B =
[[-318 -392 -619  -49 -524  218 -632 -312 -252  508 -545 -229 -907]
 [-538 -130 -381  -92  -94 -154 -456 -634  287  432 -867  -47 -761]]
B[0,0] => -318
B[1,9] => 432
B[:, 12] => [-907, -761]
B[0] => [-318, -392, -619, -49, -524, 218, -632, -312, -252, 508, -545, -229, -907]
B[:, 7] => [-312, -634]
B[1,11] => -47
B[1] => [-538, -130, -381, -92, -94, -154, -456, -634, 287, 432, -867, -47, -761]
B[0,5] => 218
B[0,10] => -545
B[1,12] => -761
B[0,11] => -229

arr =
[[6 5 8 3 7 3 7 3]
 [3 9 4 6 6 8 5 6]
 [7 6 0 6 1 6 6 4]
 [3 4 6 5 6 8 7 5]]
Indices start at 0.
(0, 0)	6
(3, 5)	8
(3, 6)	7
(3, 4)	6
(2, 6)	6
(3, 2)	6
(3, 1)	4
(1, 5)	8
(2, 0)	7
(0, 1)	5
(1, 6)	5

data =
[[-392 -212 -113 -152]
 [  28  -24  416  320]
 [ -96  143  315  261]
 [-393  -51 -516 -640]
 [-170  -86  -56  -75]
 [-375 -200 -291 -399]
 [ 155  432  119  -14]
 [-146 -348 -397 -362]
 [-421  519 -489 -550]
 [ -82 -270 -244 -157]
 [-214  492 -148 -317]
 [ -92   46   -3  -79]
 [-251 -302  -58  -46]
 [-410   55 -799 -697]]
data[0,0]	-392
data[:, 2]	[-113, 416, 315, -516, -56, -291, 119, -397, -489, -244, -148, -3, -58, -799]
data[8,0]	-421
data[5,3]	-399
data[:, 3]	[-152, 320, 261, -640, -75, -399, -14, -362, -550, -157, -317, -79, -46, -697]
data[11,0]	-92
data[6,0]	155
data[:, 1]	[-212, -24, 143, -51, -86, -200, 432, -348, 519, -270, 492, 46, -302, 55]
data[3,3]	-640
data[1,1]	-24
data[5,1]	-200
data[11,1]	46
data[5,0]	-375
data[9,2]	-244
data[4,1]	-86
data[6,3]	-14
data[0,2]	-113
data[13,3]	-697
data[2,3]	261
data[10,0]	-214
data[9,1]	-270
data[6]	[155, 432, 119, -14]
data[13,1]	55
data[1,3]	320
data[7,3]	-362
data[5,2]	-291
data[7,0]	-146
data[6,1]	432
data[8,3]	-550
data[12]	[-251, -302, -58, -46]

X = (28, -13, 63, -28, -49, 26, 12, -22, 17, 17, -42, -39, -22)
X[-13]: 28
X[2]: 63
X[11]: -39
X[7]: -22
X[-12]: -13
X[-1]: -22

A = [-10  19 -47 -16  64  61   5  64  20 -37   2 -11]
A[-12] = -10
A[-3] = -37
A[2] = -47
A[1] = 19
A[-2] = 2

M = [ 69 205 515 121 962 212 695]
M[0] => 69
M[2] => 515
M[6] => 695
M[1] => 205

W = [-19   3  18  -3 -13 -69]
W[0]: -19
W[2]: 18

a =
array([[ 222.66,   23.70,  117.84, -140.11,   65.20,   12.18,   83.87,
         126.39,   10.37,  -33.25],
       [ 188.38,  203.65,  -20.75,  -62.77,  100.54,  -78.19,   -1.88,
          56.60,   76.37,  208.14],
       [ -52.29,   87.97,   20.50,   12.19,   71.14,  114.27,   60.37,
         108.83,  133.33,  175.27]])
Indices start at 0.
row 0 col 0 -> 222.66
row 1 col 1 -> 203.65
row 2 col 3 -> 12.19
row 2 col 9 -> 175.27
row 2 col 8 -> 133.33
row 1 col 7 -> 56.60
row 2 col 1 -> 87.97
row 1 col 3 -> -62.77
row 1 col 6 -> -1.88
row 0 col 9 -> -33.25
row 0 col 4 -> 65.20
row 0 col 8 -> 10.37
row 0 col 6 -> 83.87
row 2 col 0 -> -52.29
row 0 col 1 -> 23.70
row 1 col 2 -> -20.75
row 2 col 6 -> 60.37
row 0 col 3 -> -140.11
row 0 col 7 -> 126.39
row 2 col 5 -> 114.27
row 2 col 2 -> 20.50
